[128 = 0]

[118  91 131 150 160 162 161 141 135 134 115 149 152 177 143 132 123 171
 130 142 122 133 130 128 118 120 118 116 131 108  89 156 111 124  94 121
 149 114 164 129 130 148 117 114 128 126 101 133 127] : Zl, (38)
[113 137 166 116 107 141 136 160 150 106 125 152 141 188 143 156  73 144
 155 131 146 133 123 105 161 160 227 152 132 129 159 141  85 146 112 117
 183 116 151 114 125 157 114 106 150 150 120 136 138] : Zl, (38)
[137 171 116  99 173  96 149 102 103 118  99 108 112 166 124 157 162 107
 144 124 110 135 142 147 123 143  93 129 142 157 151 107 136 131 185 148
 154 127 144  74 142 149 143 122 117 148 133 156 122] : hs, (39)
[135 150 149 110 106  77  79 179 110 121 131 155 101 233 141 146  65 118
 177 123 106  92 131 110 167 148 220 136 126 180 207 189  90 121  97 131
 218 165 180  26 123 180  98 106 114 161  98 168 139] : Zl, (35)
[126  95 143 132 141 139 146 144 145 130 101 119 140 148 110 130 100 141
 162 137 124 152 133 109 128 145 191 135 138 111 134 126 127 119 151 109
 162 123 133 108 137 163 117  94 142 134 117 122 142] : hs, (39)
[123 155 136 113 151 119 150 144 146 119 131 139 142 122 124 134 165 147
 120 132  95 144 127 118  86 131 122 108 138 122 144 147 155 122 145 129
 129 143 162 131 115 140 156 128 125 128 147 118 118] : hs, (40)
[122 154 126 120 152 115 156 138 151 119 122 103 161 197 126 121 106 149
 128 114 108 151 124 124 144 131 122 113 141 106 162 145 105  93 155 111
 109 108 130 113 144 134 147 108 145 156 123 152 123] : hs, (38)
[118 129 160 120 107 107 151 152 149 125  99 177 145 147 116 141  85 118
 164 158 131 160 146 110 159 120 233 130 142 123 167 202 120 139 109 126
 173 159 137  98 119 154 113 127 148 143 149 137 138] : hs, (35)
[155  94 111 126 142  85 104 140 115 128 132 122  76 125 107 168 185 103
 146 144 108  93 136 121 112 194 117 129 106 168 151 204 194 139 100 122
 113 182 146  44 123 153 126  81 116 133 128 139 124] : hs, (39)
[130  77 137 141 104  98 114 180 152 129  78 159 119 101 113 181 188 129
 146 158 139 103 153  99 112 113 252 170 120 125 108 171 198 159  71 119
 148 191 219 155  69 152  99  82 115 112 150 102 157] : Zl, (39)
[101 155 153 122 158  87 159 149 136 116 126  98 123 185 123 140  98 139
 148 120 103 146 142 132 139 129 141 122 135 140 151 116 101 118 183 122
 139 109 107 113 151 140 130 109 145 145 115 144 136] : hs, (39)
[127 156 127 118 146 110 122 154 132 123 125 124 139 171 112 130 117 134
 165 141 111 134 123 108 117 134 147 112 119 139 167 180 161 122 118 126
 158 167 168  96 106 172 120 108 115 173 127 140 119] : hs, (38)
[134 121 142 118 134 141 124 149 140 127 117 125 133 121 129 140 133 142
 155 133 133 119 135 115  87 130 170 143 132 121 121 143 153 135 133 125
 155 168 160 127 109 139 115 119 104 127 129 131 132] : hs, (40)
[114 110 157 123 158 147 171 136 165 108  91 109 189 170  87 107 127 167
 160 142 113 170 115  92 117 130 150 123 130 114 146 132 112 120 151 113
 134 123 140 184 132 153 122  82 139 156 120 114 133] : hs, (38)
[127 159 118 120 111 109  93 175 109 123 150 140 108 183 179 153 104 124
 138 112 116  90 127 126 134 128 162 106 122 136 176 188 118 121  85 137
 174 158 146  73 101 131 125 125 108 150 112 147 110] : Zl, (38)
[106 123 122 117 120 164 154 109 148 125 124 124 151 152 127 118 109 131
 122 136 126 164 132 124 154 112 132 118 118 106 140 130 118 120 137 120
 103 118 126 156 136 137 118 118 160 131 121 121 142] : hs, (35)
[129 108 130 116 139 110 127 170 125 150 128 133 147 138 112 136 132 141
 172 146 107 132 137 136  91 143 143 121 140 163 164 201 173 128 118 125
 166 184 159  82 111 162 112 123 104 150 143 124 125] : hs, (38)
[125 138 125 129 139 135 129 144 117 129 137 108 142 121 136 117 130 137
 117 104 127 135 133 116  90 109 111 112 125 127 161 140 151 108 145 103
 122 134 143 123 119 130 137 124 113 137 139 123 115] : hs, (38)
[133 146 120 106 141  63  97 180 112 110 152 132 110 211 150 137  57 146
 161 128 118  97 129 130 123 150 114 114 137 163 211 238 160 113 104 132
 171 174 161  40 115 156 124 129 110 174 105 158 118] : hs, (38)
[130 146 155 105 140 112 166 150 159 142 139 113 138 223 122 121  56 137
 180 131 131 156 140 102 181 134 220 139 145 154 172 158  95 108 147 133
 163 108 133  86 144 168 131 104 141 160 120 137 131] : hs, (35)
[131 123 131 116 160 117 148 124 142 118 133  99 145 199 139 106  85 149
 136 110  87 153 124 124 119 134  91 112 144 128 148 110  95 113 160 116
 134 117 137 118 136 148 149 104 138 146  95 136 120] : hs, (38)
[126 150 160 111 136 122 127 126 142 132 109 137 125 183 131 128  98 129
 150 137 101 141 140 112 140 133 190 123 148 138 167 134  95 125 155 121
 173 140 154 101 119 159 133  70 124 149 118 156 131] : hs, (38)
[136 140 139 120 136  98 145 124 134 113 134 148 115 165 117 151 158 128
 141 142 101 116 137 143 140 140 142 122 134 139 177 166 136  90 139 120
 121 156 154  73 123 161 135  94 143 130 128 129 131] : hs, (39)
[130 119 107 133 140 123 133 143 148 187 132 127 136 156 111 159 183 155
 147 148 114 130 128 114  82 121 142 133 135 162 153 184 163 125 120 116
 154 172 185 102 122 156 121 101 125 130 135 142 124] : hs, (38)
[117  51 128  71 132 149 123 151 147 119  95 158 169 173 120 135 119 153
 134 146 102 135 119  97 106 120 159 150 129 117 192 128  92 137  84 119
 178 149 170 150 125 139 103  99 113 140 106 134 128] : Zl, (38)
